Below is a small trained network, with its code and all its weights. Each question gives an input and a class and asks what happens when units are switched off, that is, made to give their printed mean instead of their output.

import numpy as np


def w(rows, s, z=0):
    codes = np.array(rows[::2]) - 128.0
    scale = np.full(codes.shape[1], s)
    scale[-1] = z or s
    return codes * scale


def norm(h):
    return h / np.sqrt((h * h).mean(-1, keepdims=True) + 1e-5)


def f(y):
    return y / 2 * (1 + np.tanh(0.7978845608 * (y + 0.044715 * y**3)))


def log_softmax(a):
    a = a - a.max(-1, keepdims=True)
    return a - np.log(np.exp(a).sum(-1, keepdims=True))


def net(x, mask):
    res = np.array(x, float).reshape(1, 4) / 4 @ E
    u = 0
    for l in range(3):
        y = f(norm(res) @ A[l][:, :-1].T + A[l][:, -1])
        res = res + np.where(mask[u : u + 12], y, B[l][:, -1]) @ B[l][:, :-1]
        u += 12
    return log_softmax(norm(res)[-1] @ U[:, :-1].T + U[:, -1])


A, B = {}, {}
E = w([
[205,97,95,92],'x0',
[128,129,128,132],'x1',
[120,2,210,152],'x2',
[66,99,7,153],'x3',
],0.0054)
A[0] = w([
[4,103,69,145,128],'L0N0',
[182,234,95,197,42],'L0N1',
[122,116,128,181,167],'L0N2',
[88,48,170,151,126],'L0N3',
[140,200,106,132,10],'L0N4',
[67,133,69,170,3],'L0N5',
[214,110,134,12,160],'L0N6',
[124,161,255,87,123],'L0N7',
[160,207,70,108,62],'L0N8',
[8,186,191,154,63],'L0N9',
[127,150,67,75,11],'L0N10',
[130,251,249,120,140],'L0N11',
],0.009,0.0019)
B[0] = w([
[123,74,105,56,208],'L0N0',
[145,130,249,163,185],'L0N1',
[113,44,123,134,142],'L0N2',
[100,124,220,167,201],'L0N3',
[118,105,164,134,152],'L0N4',
[166,126,92,57,158],'L0N5',
[152,108,43,178,207],'L0N6',
[106,96,47,58,228],'L0N7',
[123,108,217,166,192],'L0N8',
[254,148,2,249,192],'L0N9',
[39,111,130,177,148],'L0N10',
[186,151,80,64,254],'L0N11',
],0.0066,0.0056)
A[1] = w([
[128,159,142,45,1],'L1N0',
[184,162,83,241,155],'L1N1',
[170,192,185,101,55],'L1N2',
[160,113,102,136,100],'L1N3',
[162,112,76,110,71],'L1N4',
[105,167,88,175,162],'L1N5',
[123,234,144,127,149],'L1N6',
[132,1,89,110,166],'L1N7',
[111,250,117,118,206],'L1N8',
[2,170,44,116,87],'L1N9',
[178,130,155,88,155],'L1N10',
[185,219,186,55,124],'L1N11',
],0.0078,0.0025)
B[1] = w([
[136,119,98,130,118],'L1N0',
[174,169,124,174,188],'L1N1',
[89,49,94,156,137],'L1N2',
[149,166,115,169,147],'L1N3',
[129,149,63,129,160],'L1N4',
[203,128,176,165,143],'L1N5',
[95,81,185,123,144],'L1N6',
[142,201,147,130,254],'L1N7',
[145,37,255,118,161],'L1N8',
[102,112,150,110,152],'L1N9',
[93,162,109,86,157],'L1N10',
[92,48,99,103,169],'L1N11',
],0.0079,0.006)
A[2] = w([
[52,132,74,36,136],'L2N0',
[148,208,110,2,168],'L2N1',
[160,200,109,104,44],'L2N2',
[120,210,113,113,121],'L2N3',
[65,97,70,175,128],'L2N4',
[84,187,140,172,113],'L2N5',
[136,138,140,140,45],'L2N6',
[199,141,72,200,90],'L2N7',
[129,96,108,78,6],'L2N8',
[73,97,80,94,43],'L2N9',
[128,6,124,160,55],'L2N10',
[126,88,199,165,196],'L2N11',
],0.0094,0.0019)
B[2] = w([
[132,92,73,117,194],'L2N0',
[50,78,105,151,253],'L2N1',
[93,109,144,154,172],'L2N2',
[80,117,163,132,152],'L2N3',
[234,144,103,99,134],'L2N4',
[85,124,127,104,125],'L2N5',
[133,94,91,116,118],'L2N6',
[84,186,149,229,242],'L2N7',
[143,119,117,126,137],'L2N8',
[155,154,99,113,138],'L2N9',
[150,115,189,100,176],'L2N10',
[1,175,153,110,225],'L2N11',
],0.0086,0.0046)
U = w([
[118,119,252,105,125],'0',
[179,100,66,65,65],'1',
[180,191,138,219,40],'2',
[116,141,144,152,253],'3',
],0.012,0.0028)

Each question gives the input, the list of numbers given to net, and the class t.
The units are the neurons (one row each of A and B). Each row of codes is followed by its name. A weight is (code - 128) times the scale printed after its matrix; where a second scale follows, it is the last column's (A, B and U).
mask holds one flag per neuron, layer by layer. A switched-off neuron (its flag False) gives its mean, the last column of its row in B, instead of its output. The means were averaged over made-up inputs and are rounded, as every weight is.
A unit's drop is (log p(t) with every unit on - log p(t) with that unit switched off) / (log p(t) with every unit on - log p(t) with every unit switched off).
The circuit of an input: a set's keep is (log p(t) with only the set's units on - log p(t) with every unit switched off) / (log p(t) with every unit on - log p(t) with every unit switched off). Starting from the 12 units with the biggest drops (on a tie, the unit counted first), units are removed one at a time, each time the one whose removal leaves the highest keep (on an exact tie, the one counted first), for as long as the keep stays at least 0.8.
units of the circuit, in order: the units of the circuit, biggest drop first
unit that matters most: the unit with the biggest drop
top k neurons: the k neurons with the biggest drops, biggest first
top k neurons in layer l: the k neurons of layer l with the biggest drops, biggest first
drop when u is switched off: that unit's drop, to one decimal
input [5,1,-3,-7], class 1: unit that matters most : L0N9
input [8,6,-8,1], class 0: top 2 neurons : [L0N9 L1N8]
input [4,3,3,-5], class 1: top 2 neurons : [L0N9 L0N7]
input [-5,-3,7,8], class 1: top 4 neurons in layer 0 : [L0N0 L0N1 L0N8 L0N5]
input [-7,-5,-2,-8], class 1: units of the circuit, in order : [L0N11 L0N7]
input [6,-1,-4,-7], class 1: top 2 neurons : [L0N9 L1N11]
input [-7,2,-7,-2], class 0: top 2 neurons in layer 1 : [L1N8 L1N6]
input [8,-1,6,-5], class 2: top 2 neurons in layer 1 : [L1N8 L1N7]
input [0,4,7,-8], class 1: top 2 neurons in layer 1 : [L1N8 L1N10]
input [5,-6,-6,-1], class 0: top 2 neurons in layer 0 : [L0N9 L0N1]
input [-8,7,3,-7], class 2: top 2 neurons in layer 0 : [L0N9 L0N0]
input [7,-1,0,6], class 2: top 3 neurons in layer 1 : [L1N11 L1N7 L1N10]
input [3,-2,-8,-8], class 0: top 2 neurons : [L1N8 L0N1]
input [-8,-5,1,3], class 2: unit that matters most : L0N9
input [1,-3,-4,3], class 0: top 2 neurons : [L0N9 L0N7]
input [-6,7,2,-8], class 1: top 2 neurons in layer 0 : [L0N11 L0N7]
input [6,-6,-8,-3], class 0: drop when L0N9 is switched off : 0.4
input [0,-6,-3,7], class 1: drop when L2N7 is switched off : 0.1
input [8,-3,5,-4], class 2: drop when L0N6 is switched off : 1.6
input [8,7,6,0], class 2: unit that matters most : L0N6
input [6,2,3,-2], class 2: drop when L0N6 is switched off : 0.8
